Here is a tiny trained network, its code and every weight. The questions are about switching its units off for an input and a class, where a switched-off unit gives its printed mean instead of its output.

import numpy as np


def w(rows, s, z=0):
    codes = np.array(rows[::2]) - 128.0
    scale = np.full(codes.shape[1], s)
    scale[-1] = z or s
    return codes * scale


def norm(h):
    return h / np.sqrt((h * h).mean(-1, keepdims=True) + 1e-5)


def f(y):
    return y / 2 * (1 + np.tanh(0.7978845608 * (y + 0.044715 * y**3)))


def log_softmax(a):
    a = a - a.max(-1, keepdims=True)
    return a - np.log(np.exp(a).sum(-1, keepdims=True))


def net(x, mask):
    res = np.array(x, float).reshape(1, 8) / 4 @ E
    u = 0
    for l in range(3):
        y = f(norm(res) @ A[l][:, :-1].T + A[l][:, -1])
        res = res + np.where(mask[u : u + 9], y, B[l][:, -1]) @ B[l][:, :-1]
        u += 9
    return log_softmax(norm(res)[-1] @ U[:, :-1].T + U[:, -1])


A, B = {}, {}
E = w([
[172,39,160,159,182],'x0',
[89,120,176,254,92],'x1',
[67,145,119,112,154],'x2',
[79,124,42,127,167],'x3',
[87,144,124,167,111],'x4',
[110,138,253,85,186],'x5',
[121,48,171,85,34],'x6',
[186,94,93,88,161],'x7',
],0.0083)
A[0] = w([
[65,101,78,157,154,163],'L0N1',
[101,107,73,165,119,42],'L0N2',
[114,73,169,150,114,121],'L0N3',
[134,129,213,140,130,137],'L0N4',
[29,138,152,128,133,70],'L0N5',
[151,146,159,148,153,71],'L0N6',
[166,69,112,245,162,44],'L0N7',
[126,130,141,169,98,191],'L0N8',
[113,166,98,162,37,5],'L0N9',
],0.011,0.0035)
B[0] = w([
[50,111,206,152,155,246],'L0N1',
[136,127,214,145,100,169],'L0N2',
[116,156,120,56,211,198],'L0N3',
[165,232,167,91,126,238],'L0N4',
[107,50,146,253,162,203],'L0N5',
[137,167,174,150,112,132],'L0N6',
[193,122,107,216,171,253],'L0N7',
[147,204,117,162,126,227],'L0N8',
[107,221,90,162,64,215],'L0N9',
],0.0076,0.0031)
A[1] = w([
[114,148,227,73,77,89],'L1N1',
[128,197,74,112,166,168],'L1N2',
[224,12,111,203,125,99],'L1N3',
[141,188,219,100,133,70],'L1N4',
[121,99,200,129,216,135],'L1N5',
[81,203,38,74,248,1],'L1N6',
[135,178,120,161,137,162],'L1N7',
[194,2,112,21,63,70],'L1N8',
[75,156,105,133,6,107],'L1N9',
],0.0082,0.0054)
B[1] = w([
[213,135,154,142,131,208],'L1N1',
[72,201,130,197,150,249],'L1N2',
[233,146,73,126,144,207],'L1N3',
[166,174,169,145,159,201],'L1N4',
[86,106,153,180,52,253],'L1N5',
[116,216,84,114,209,202],'L1N6',
[118,111,138,180,112,239],'L1N7',
[111,102,86,35,78,223],'L1N8',
[120,117,50,180,2,238],'L1N9',
],0.0094,0.0028)
A[2] = w([
[179,131,169,151,90,75],'L2N1',
[152,82,169,85,201,253],'L2N2',
[176,51,85,151,179,86],'L2N3',
[149,128,220,110,107,45],'L2N4',
[26,119,127,148,207,179],'L2N5',
[135,60,88,11,121,50],'L2N6',
[162,206,71,149,169,185],'L2N7',
[171,133,76,180,105,114],'L2N8',
[92,204,92,139,203,57],'L2N9',
],0.012,0.0046)
B[2] = w([
[104,178,125,77,165,167],'L2N1',
[156,117,97,125,46,216],'L2N2',
[172,89,109,137,166,155],'L2N3',
[231,175,183,95,120,171],'L2N4',
[117,12,158,90,131,238],'L2N5',
[153,85,71,68,62,189],'L2N6',
[75,193,120,93,190,254],'L2N7',
[120,152,98,191,164,196],'L2N8',
[88,133,169,68,200,200],'L2N9',
],0.011,0.0059)
U = w([
[138,189,154,143,157,2],'0',
[68,177,64,187,28,119],'1',
[228,109,64,182,194,107],'2',
[63,137,111,33,247,97],'3',
[95,149,179,217,157,180],'4',
[81,31,189,159,146,161],'5',
[158,112,69,10,46,170],'6',
[222,183,249,83,96,138],'7',
],0.019,0.0079)

Each question gives the input, the list of numbers given to net, and the class t.
The units are the neurons (one row each of A and B). Each row of codes is followed by its name. A weight is (code - 128) times the scale printed after its matrix; where a second scale follows, it is the last column's (A, B and U).
mask holds one flag per neuron, layer by layer. A switched-off neuron (its flag False) gives its mean, the last column of its row in B, instead of its output. The means were averaged over made-up inputs and are rounded, as every weight is.
A unit's drop is (log p(t) with every unit on - log p(t) with that unit switched off) / (log p(t) with every unit on - log p(t) with every unit switched off).
The circuit of an input: a set's keep is (log p(t) with only the set's units on - log p(t) with every unit switched off) / (log p(t) with every unit on - log p(t) with every unit switched off). Starting from the 12 units with the biggest drops (on a tie, the unit counted first), units are removed one at a time, each time the one whose removal leaves the highest keep (on an exact tie, the one counted first), for as long as the keep stays at least 0.8.
units of the circuit, in order: the units of the circuit, biggest drop first
most important unit: the unit with the biggest drop
top k neurons: the k neurons with the biggest drops, biggest first
k most important neurons of layer l: the k neurons of layer l with the biggest drops, biggest first
input [2,8,-7,0,1,2,7,-8], class 7: units of the circuit, in order	[L0N4 L2N4]
input [8,2,0,-3,-7,0,6,2], class 6: most important unit	L1N8
input [-3,8,-6,-2,-5,-4,2,5], class 2: top 2 neurons	[L0N7 L1N3]
input [-6,6,-4,7,7,5,0,-5], class 5: top 2 neurons	[L0N5 L2N5]
input [3,6,-2,2,-2,-2,-4,-2], class 2: top 3 neurons	[L0N7 L1N3 L2N3]
input [1,3,6,8,-1,-6,6,-3], class 5: units of the circuit, in order	[L0N1 L2N5]
input [6,5,-6,6,7,7,4,-4], class 7: top 2 neurons	[L0N4 L2N4]
input [-5,-4,-3,-7,-3,-7,4,-2], class 1: units of the circuit, in order	[L1N9 L2N8]
input [-2,-3,2,2,8,-3,-3,-2], class 3: 3 most important neurons of layer 2	[L2N9 L2N5 L2N2]
input [-5,3,6,5,-1,7,-7,-1], class 5: units of the circuit, in order	[L0N5 L2N5]
input [6,-5,5,-1,-8,-7,-3,0], class 6: top 3 neurons	[L1N8 L0N8 L2N6]
input [6,3,-3,6,1,3,-2,-5], class 5: 2 most important neurons of layer 0	[L0N1 L0N3]
input [8,5,0,-1,-2,2,1,6], class 2: top 2 neurons	[L0N7 L1N3]
input [3,-7,-7,-2,7,-2,-7,4], class 3: most important unit	L2N7
input [-5,-5,3,-4,-2,-4,7,-5], class 1: top 2 neurons	[L1N9 L0N9]
input [-6,2,6,-7,-1,1,-4,4], class 3: 3 most important neurons of layer 1	[L1N5 L1N2 L1N9]
input [7,8,-8,6,-2,8,-3,-3], class 7: 3 most important neurons of layer 1	[L1N9 L1N2 L1N6]
input [4,7,0,8,5,-6,0,-7], class 4: 2 most important neurons of layer 2	[L2N2 L2N6]
input [-8,2,7,8,4,5,-4,-5], class 5: top 2 neurons	[L0N5 L2N5]
input [3,-4,-2,0,7,-1,-4,5], class 3: top neuron	[L2N7]
